Here is a tiny trained network, its code and every weight. The questions are about switching its units off for an input and a class, where a switched-off unit gives its printed mean instead of its output.

import numpy as np


def w(rows, s, z=0):
    codes = np.array(rows[::2]) - 128.0
    scale = np.full(codes.shape[1], s)
    scale[-1] = z or s
    return codes * scale


def f(y):
    return y / 2 * (1 + np.tanh(0.7978845608 * (y + 0.044715 * y**3)))


def log_softmax(a):
    a = a - a.max(-1, keepdims=True)
    return a - np.log(np.exp(a).sum(-1, keepdims=True))


def net(x, mask):
    res = np.array(x, float).reshape(1, 5) / 4 @ E
    y = f(res @ A[0][:, :-1].T + A[0][:, -1])
    res = res + np.where(mask, y, B[0][:, -1]) @ B[0][:, :-1]
    return log_softmax(res[-1] @ U[:, :-1].T + U[:, -1])


A, B = {}, {}
E = w([
[192,109,55],'x0',
[180,182,191],'x1',
[165,121,68],'x2',
[105,93,189],'x3',
[74,254,121],'x4',
],0.009)
A[0] = w([
[250,141,42,253],'n1',
[111,182,92,61],'n2',
[133,53,82,129],'n3',
[164,36,133,198],'n4',
[105,91,201,97],'n5',
[203,117,174,207],'n6',
[154,136,138,211],'n7',
[69,217,183,77],'n8',
[74,84,111,165],'n9',
[160,166,71,106],'n10',
[167,166,76,72],'n11',
[224,145,151,239],'n12',
[86,52,42,89],'n13',
[123,184,100,212],'n14',
[168,85,163,91],'n15',
[135,149,75,57],'n16',
[26,109,133,94],'n17',
[71,223,17,131],'n18',
[187,75,115,213],'n19',
],0.012,0.0061)
B[0] = w([
[158,251,72,249],'n1',
[82,130,200,144],'n2',
[197,95,156,186],'n3',
[209,3,62,212],'n4',
[64,100,172,147],'n5',
[180,138,118,175],'n6',
[193,160,79,157],'n7',
[191,183,158,179],'n8',
[81,90,98,162],'n9',
[74,153,115,156],'n10',
[4,141,177,148],'n11',
[160,241,87,190],'n12',
[173,138,176,187],'n13',
[162,175,81,178],'n14',
[142,78,186,148],'n15',
[99,130,173,136],'n16',
[93,138,170,153],'n17',
[77,162,74,209],'n18',
[245,157,60,204],'n19',
],0.0063,0.013)
U = w([
[175,76,158,144],'0',
[52,157,80,150],'1',
[178,201,250,109],'2',
[34,75,174,95],'3',
[112,97,76,159],'4',
[127,122,137,3],'5',
[223,153,106,139],'6',
],0.014,0.015)

Each question gives the input, the list of numbers given to net, and the class t.
The units are the neurons (one row each of A and B). Each row of codes is followed by its name. A weight is (code - 128) times the scale printed after its matrix; where a second scale follows, it is the last column's (A, B and U).
mask holds one flag per neuron, in row order. A switched-off neuron (its flag False) gives its mean, the last column of its row in B, instead of its output. The means were averaged over made-up inputs and are rounded, as every weight is.
A unit's drop is (log p(t) with every unit on - log p(t) with that unit switched off) / (log p(t) with every unit on - log p(t) with every unit switched off).
The circuit of an input: a set's keep is (log p(t) with only the set's units on - log p(t) with every unit switched off) / (log p(t) with every unit on - log p(t) with every unit switched off). Starting from the 12 units with the biggest drops (on a tie, the unit counted first), units are removed one at a time, each time the one whose removal leaves the highest keep (on an exact tie, the one counted first), for as long as the keep stays at least 0.8.
circuit, biggest first: the units of the circuit, biggest drop first
most important unit: the unit with the biggest drop
k most important neurons: the k neurons with the biggest drops, biggest first
drop when u is switched off: that unit's drop, to one decimal
input [-5,1,1,3,-4], class 0: most important unit => n1
input [5,7,-3,2,6], class 2: 2 most important neurons => [n4; n19]
input [-4,7,-7,-2,-7], class 0: circuit, biggest first => [n1; n4]
input [8,-3,6,-3,3], class 1: circuit, biggest first => [n11; n18]
input [-4,0,3,5,-1], class 3: 2 most important neurons => [n1; n19]
input [-5,-6,-4,5,-6], class 3: circuit, biggest first => [n5; n1]
input [-2,3,0,2,1], class 2: 3 most important neurons => [n4; n19; n18]
input [-2,5,3,-4,7], class 2: 4 most important neurons => [n8; n4; n2; n9]
input [0,5,-1,7,-6], class 0: 2 most important neurons => [n1; n5]
input [3,2,-4,5,-6], class 0: drop when n14 is switched off => 0.3
input [-2,-4,2,3,-5], class 0: drop when n1 is switched off => 0.2
input [-1,-8,1,7,-8], class 0: drop when n12 is switched off => 0.0
